Two labels a row
-0.36 -0.38 -0.19 +0.62 +0.76 -0.70 +0.59 +3.63 -1.67 +1.09 -1.33 +3.67 +3.64 +5.01 -2.80 -1.57 +1.28 -0.36 -4.07 -2.49 -2.37 -0.02 -0.08 +0.67 -> V M
+0.00 -0.50 -1.15 -0.03 +0.46 -1.32 -0.41 +3.33 -2.51 -2.50 -2.42 +3.95 +4.37 +2.86 -2.85 +0.05 +0.43 -1.40 -4.87 -0.93 -3.10 -0.20 -1.46 +2.90 -> V D
-0.60 -0.29 -0.05 +1.40 +0.58 -0.79 -0.83 +3.61 -3.45 +2.77 -2.19 +2.86 +2.65 +3.21 -2.06 -0.87 -0.30 +1.10 -5.91 -1.98 -2.40 -0.16 +0.05 +1.69 -> V M
-0.40 -0.60 -0.19 -0.33 +1.25 -0.39 +0.37 +3.17 -2.32 +2.64 -0.74 +3.20 +3.19 +4.47 -2.79 -0.86 +2.41 +0.42 -5.58 -2.15 -3.03 -0.54 -0.24 +2.47 -> V F
+0.15 +0.97 +0.29 +1.88 +1.55 +0.99 +0.02 +3.05 -4.52 +3.16 +0.45 -0.31 +2.22 +2.57 -1.61 -0.23 +1.48 +0.53 -4.95 -0.10 -2.80 -0.90 -0.14 +1.40 -> T D
-1.37 +0.17 -0.01 -0.24 +0.29 +0.09 +0.08 +2.51 -2.53 +1.51 -0.14 +2.30 +1.22 +0.78 -1.13 -1.10 +1.04 +0.54 -4.66 -2.30 -1.81 -0.91 -0.21 +0.06 -> T Q
+0.36 -0.02 -0.22 +1.32 +1.86 -1.11 -0.01 +2.33 -2.69 +1.88 -1.10 +3.43 +4.65 +4.26 -4.08 -0.92 +1.14 +0.63 -5.81 -1.78 -4.43 -0.64 -1.46 +0.54 -> V Q
+1.33 -0.25 -2.91 -0.99 +0.45 -1.26 +0.22 +3.63 -3.66 +1.71 -1.79 +3.82 +2.65 +3.60 -1.77 -0.30 +1.01 -1.21 -5.42 -2.83 -1.85 -1.04 +0.55 +1.94 -> V F
+1.05 -0.31 -0.16 +1.35 +0.80 -0.40 -1.07 +3.94 -4.33 +5.15 -0.51 +2.57 +4.09 +1.97 -2.28 -1.33 +2.64 -0.54 -6.47 -0.93 -4.00 -1.19 -1.28 +0.23 -> T Q
-0.55 -0.29 +0.12 +2.14 +0.53 -0.72 +0.92 +3.77 -3.43 +1.63 -0.78 +2.75 +2.59 +4.63 -2.05 -1.04 +1.69 +1.36 -6.24 -2.81 -2.15 -1.39 -0.36 +0.76 -> V F
+0.61 +0.22 -0.29 +1.61 +0.57 -0.40 -0.31 +1.29 -3.09 +1.34 -0.21 +0.55 +0.82 +0.43 -0.95 -0.86 +1.38 -1.24 -5.17 -0.27 -2.05 +0.54 +0.62 +1.40 -> T F
+0.04 +0.50 -0.19 +1.18 +0.94 -0.55 +0.47 +2.75 -3.13 +3.31 -1.04 +0.84 +2.61 +2.26 -1.74 -0.98 +1.60 +1.07 -5.56 -0.97 -3.04 -0.32 -0.56 +1.41 -> T Q
-0.33 +0.51 +0.11 +1.21 +1.18 -1.08 +1.90 +3.67 -3.72 +1.46 -0.61 +3.36 +2.53 +4.69 -2.52 -1.00 +1.54 +1.21 -4.35 -1.78 -2.19 -0.78 -0.15 +2.14 -> V F
+0.51 +0.64 +0.25 +0.79 -0.38 +0.88 -0.68 +2.30 -2.57 +3.04 -0.60 +1.86 +0.98 +1.11 -0.97 -1.66 +0.76 +0.10 -4.34 -2.72 -1.72 -1.70 -0.90 -0.39 -> T Q
+0.51 +0.43 +0.06 +0.51 +0.84 -0.71 +0.65 +3.01 -3.14 +3.72 -1.87 +2.17 +2.24 +2.49 -1.60 -1.62 +1.34 -0.01 -5.64 -1.50 -2.76 +0.69 -0.65 -0.04 -> T F
-0.25 +0.66 -0.07 -0.52 +0.08 +0.53 -0.19 +2.37 -3.88 +2.21 +2.15 +2.73 +2.27 +1.73 -0.63 -1.71 +1.17 +1.81 -4.98 -2.44 -3.80 -0.78 -0.37 -0.94 -> T Q
-0.72 -1.98 -0.82 +0.92 +0.66 -2.41 -0.35 +2.32 -2.52 +2.35 -0.83 +2.50 +2.88 +3.90 -2.51 -2.95 +2.03 -0.92 -4.66 -3.04 -2.34 -0.57 -0.10 +1.46 -> V F
+0.88 +0.68 +0.45 +1.53 +0.38 +0.04 -0.53 +2.94 -3.76 +3.49 -2.11 +1.16 +2.64 +1.84 -1.92 -1.00 +0.92 -1.28 -5.21 -0.80 -2.29 +0.01 +0.09 +3.18 -> T F
-0.35 -0.24 -0.08 +1.51 +0.70 -1.35 -0.30 +2.80 -3.24 +3.12 -0.34 +1.75 +2.67 +2.53 -1.20 -0.67 +1.73 -1.30 -5.26 -2.32 -2.88 -0.71 -0.29 +1.56 -> T F

Two labels a row
+0.14 -0.21 +0.72 -0.29 +0.64 +1.75 +1.02 -1.51 -0.66 +0.26 +0.41 +0.27 +1.44 +0.78 -0.18 +0.52 +0.13 -1.33 +0.59 +0.11 +0.06 -0.67 -0.23 -0.03 -> q309 E
-0.02 -0.40 +1.21 -0.28 +0.89 +0.29 +0.71 -0.23 -0.55 -0.12 +0.57 +0.82 +0.51 -0.04 -0.26 +0.06 -0.29 -1.07 +0.88 +0.29 -0.36 -0.60 -0.07 -0.43 -> q309 Z
+0.06 -0.36 +0.67 +0.16 +0.65 +1.09 +1.25 -0.83 -0.55 +0.41 +1.02 +0.16 +1.46 +0.00 +0.03 +0.40 +0.38 -0.40 +0.62 -0.19 -0.15 -0.82 +0.14 -0.19 -> q309 E
-0.86 +0.30 -0.01 -0.57 -0.32 +0.19 -0.42 -0.16 +0.82 +0.82 +0.26 +0.15 +0.60 -0.11 +0.40 +1.01 -0.48 +0.09 +0.75 -0.06 -0.59 -0.66 +0.55 +0.54 -> q491 E
+0.01 -0.54 +0.80 -0.08 +1.23 +1.00 +0.34 -0.10 -0.86 -0.15 +0.25 +0.20 +1.02 +0.77 -0.20 +0.33 +0.66 -0.81 +1.00 +0.22 -0.13 -0.60 -0.29 -0.51 -> q309 Z
-1.07 -0.16 +0.94 -0.59 +0.21 +0.06 +0.02 +0.35 +0.10 -0.46 -0.76 -0.16 +0.16 +0.50 -0.05 +1.20 +0.14 +0.42 +0.36 -0.30 -0.58 +0.78 +0.58 -0.16 -> q491 E
-0.74 -0.55 +1.55 -0.29 +1.28 +1.24 +1.06 -0.43 -0.88 -0.15 +1.12 +0.37 +0.86 +0.77 -0.11 -0.28 -0.27 -0.81 +1.82 -0.19 -0.40 -0.55 +0.09 -0.46 -> q309 Z
-0.17 +0.33 +0.35 -0.04 +0.04 +2.06 +1.32 -0.54 -0.91 -0.53 +0.65 -0.18 +1.57 -0.02 +0.23 +0.97 +0.42 -0.69 +0.07 -0.21 -0.26 -0.81 -0.25 +0.05 -> q309 E
-0.27 -0.74 +1.35 -0.52 +1.67 +0.91 +0.61 +0.69 +0.35 -0.59 +0.17 +0.56 -1.31 +0.93 -0.19 -0.01 -0.46 -0.77 -0.13 +1.34 -1.86 +1.28 +0.42 +0.76 -> q491 Z
-0.85 +0.06 +0.71 -1.17 +0.02 +0.72 +0.11 -0.52 +0.71 +0.41 -0.28 -0.20 +0.33 +0.57 +0.15 +1.05 +0.03 -0.29 -0.62 +0.07 -0.95 -0.74 +0.61 +1.00 -> q491 E
-0.46 -0.69 +1.32 -1.12 +1.65 +1.13 -0.27 +0.64 -1.36 -0.26 -0.10 -0.09 -0.03 +0.82 +0.45 +0.62 +0.01 -0.87 +0.78 +0.04 -0.50 -0.53 -0.75 +0.69 -> Q856 Z
-0.16 -0.36 +0.34 -0.06 +0.40 +1.33 +0.72 -1.18 -0.02 +0.14 +0.48 +0.12 +1.73 +0.02 +0.14 +0.74 +0.23 -0.62 +1.19 -0.04 -0.92 -1.24 -0.31 +0.04 -> q309 E
-0.09 -0.69 +0.65 -0.58 +0.58 +1.46 +0.87 -0.74 -0.64 +0.37 +0.44 +0.13 +1.68 +0.01 +0.08 +0.13 +0.53 -0.66 +1.20 +0.16 -0.38 -0.59 -0.60 +0.22 -> q309 E
